Below are the code and all the weights of a small trained network. Each question names an input and a class and asks about switching units off, where a switched-off unit gives its printed mean instead of its output.

import numpy as np


def w(rows, s, z=0):
    codes = np.array(rows[::2]) - 128.0
    scale = np.full(codes.shape[1], s)
    scale[-1] = z or s
    return codes * scale


def f(y):
    return np.maximum(y, 0)


def log_softmax(a):
    a = a - a.max(-1, keepdims=True)
    return a - np.log(np.exp(a).sum(-1, keepdims=True))


def net(x, mask):
    res = np.array(x, float).reshape(1, 4) / 4 @ E
    y = f(res @ A[0][:, :-1].T + A[0][:, -1])
    res = res + np.where(mask, y, B[0][:, -1]) @ B[0][:, :-1]
    return log_softmax(res[-1] @ U[:, :-1].T + U[:, -1])


A, B = {}, {}
E = w([
[134,58,67,128,254,138,154],'x0',
[86,114,181,197,151,194,200],'x1',
[190,165,150,3,206,212,38],'x2',
[78,96,18,103,166,191,91],'x3',
],0.0081)
A[0] = w([
[96,94,83,170,125,148,130,159],'neuron 0',
[104,120,90,119,152,102,91,3],'neuron 1',
[155,134,204,82,206,132,124,196],'neuron 2',
[123,143,135,128,4,92,109,107],'neuron 3',
[101,137,136,139,33,229,107,163],'neuron 4',
[155,150,168,27,177,193,82,141],'neuron 5',
[133,108,108,108,113,63,117,164],'neuron 6',
[140,130,190,133,175,120,149,32],'neuron 7',
[105,112,95,166,202,154,139,202],'neuron 8',
[124,148,145,148,141,180,124,178],'neuron 9',
[128,147,140,124,22,73,106,144],'neuron 10',
[105,137,111,173,141,121,132,62],'neuron 11',
[118,129,62,37,110,163,60,201],'neuron 12',
],0.016,0.0027)
B[0] = w([
[167,141,37,140,118,159,208,174],'neuron 0',
[184,153,125,89,160,162,150,155],'neuron 1',
[220,165,129,48,145,102,211,206],'neuron 2',
[204,134,191,136,49,129,177,207],'neuron 3',
[33,110,239,71,170,9,202,186],'neuron 4',
[141,109,23,86,117,224,37,251],'neuron 5',
[182,167,93,99,145,63,96,158],'neuron 6',
[163,170,229,170,154,157,106,157],'neuron 7',
[112,102,32,48,31,109,158,194],'neuron 8',
[87,104,150,100,180,137,213,159],'neuron 9',
[203,115,174,135,30,109,139,207],'neuron 10',
[143,174,81,187,116,148,112,151],'neuron 11',
[142,151,174,114,253,252,107,229],'neuron 12',
],0.017,0.018)
U = w([
[173,159,114,137,70,81,189,211],'0',
[84,115,170,137,154,165,62,9],'1',
[147,146,31,32,235,207,103,119],'2',
[132,145,96,165,182,5,86,60],'3',
[74,125,3,196,96,150,195,120],'4',
[54,132,191,126,210,113,166,186],'5',
[129,151,167,231,98,185,130,80],'6',
[56,92,117,189,198,134,80,2],'7',
],0.0071,0.0035)

Each question gives the input, the list of numbers given to net, and the class t.
The units are the neurons (one row each of A and B). Each row of codes is followed by its name. A weight is (code - 128) times the scale printed after its matrix; where a second scale follows, it is the last column's (A, B and U).
mask holds one flag per neuron, in row order. A switched-off neuron (its flag False) gives its mean, the last column of its row in B, instead of its output. The means were averaged over made-up inputs and are rounded, as every weight is.
A unit's drop is (log p(t) with every unit on - log p(t) with that unit switched off) / (log p(t) with every unit on - log p(t) with every unit switched off).
The circuit of an input: a set's keep is (log p(t) with only the set's units on - log p(t) with every unit switched off) / (log p(t) with every unit on - log p(t) with every unit switched off). Starting from the 12 units with the biggest drops (on a tie, the unit counted first), units are removed one at a time, each time the one whose removal leaves the highest keep (on an exact tie, the one counted first), for as long as the keep stays at least 0.8.
circuit, biggest first: the units of the circuit, biggest drop first
top k neurons: the k neurons with the biggest drops, biggest first
drop of u: that unit's drop, to one decimal
input [-8,-2,1,7], class 5: circuit, biggest first : (neuron 4)
input [5,4,-5,-7], class 6: circuit, biggest first : (neuron 7; neuron 2)
input [8,6,1,5], class 4: circuit, biggest first : (neuron 8; neuron 12)
input [-3,6,4,-7], class 0: top 2 neurons : (neuron 12; neuron 2)
input [6,8,-2,-7], class 0: top 4 neurons : (neuron 5; neuron 12; neuron 7; neuron 8)
input [6,-6,-1,-6], class 3: top 2 neurons : (neuron 5; neuron 12)
input [2,5,1,-3], class 5: top 2 neurons : (neuron 5; neuron 10)
input [-2,1,-2,-3], class 0: drop of neuron 12 : 0.4
input [-7,6,1,7], class 5: drop of neuron 4 : 0.1
input [0,-2,3,-8], class 0: drop of neuron 12 : 1.0
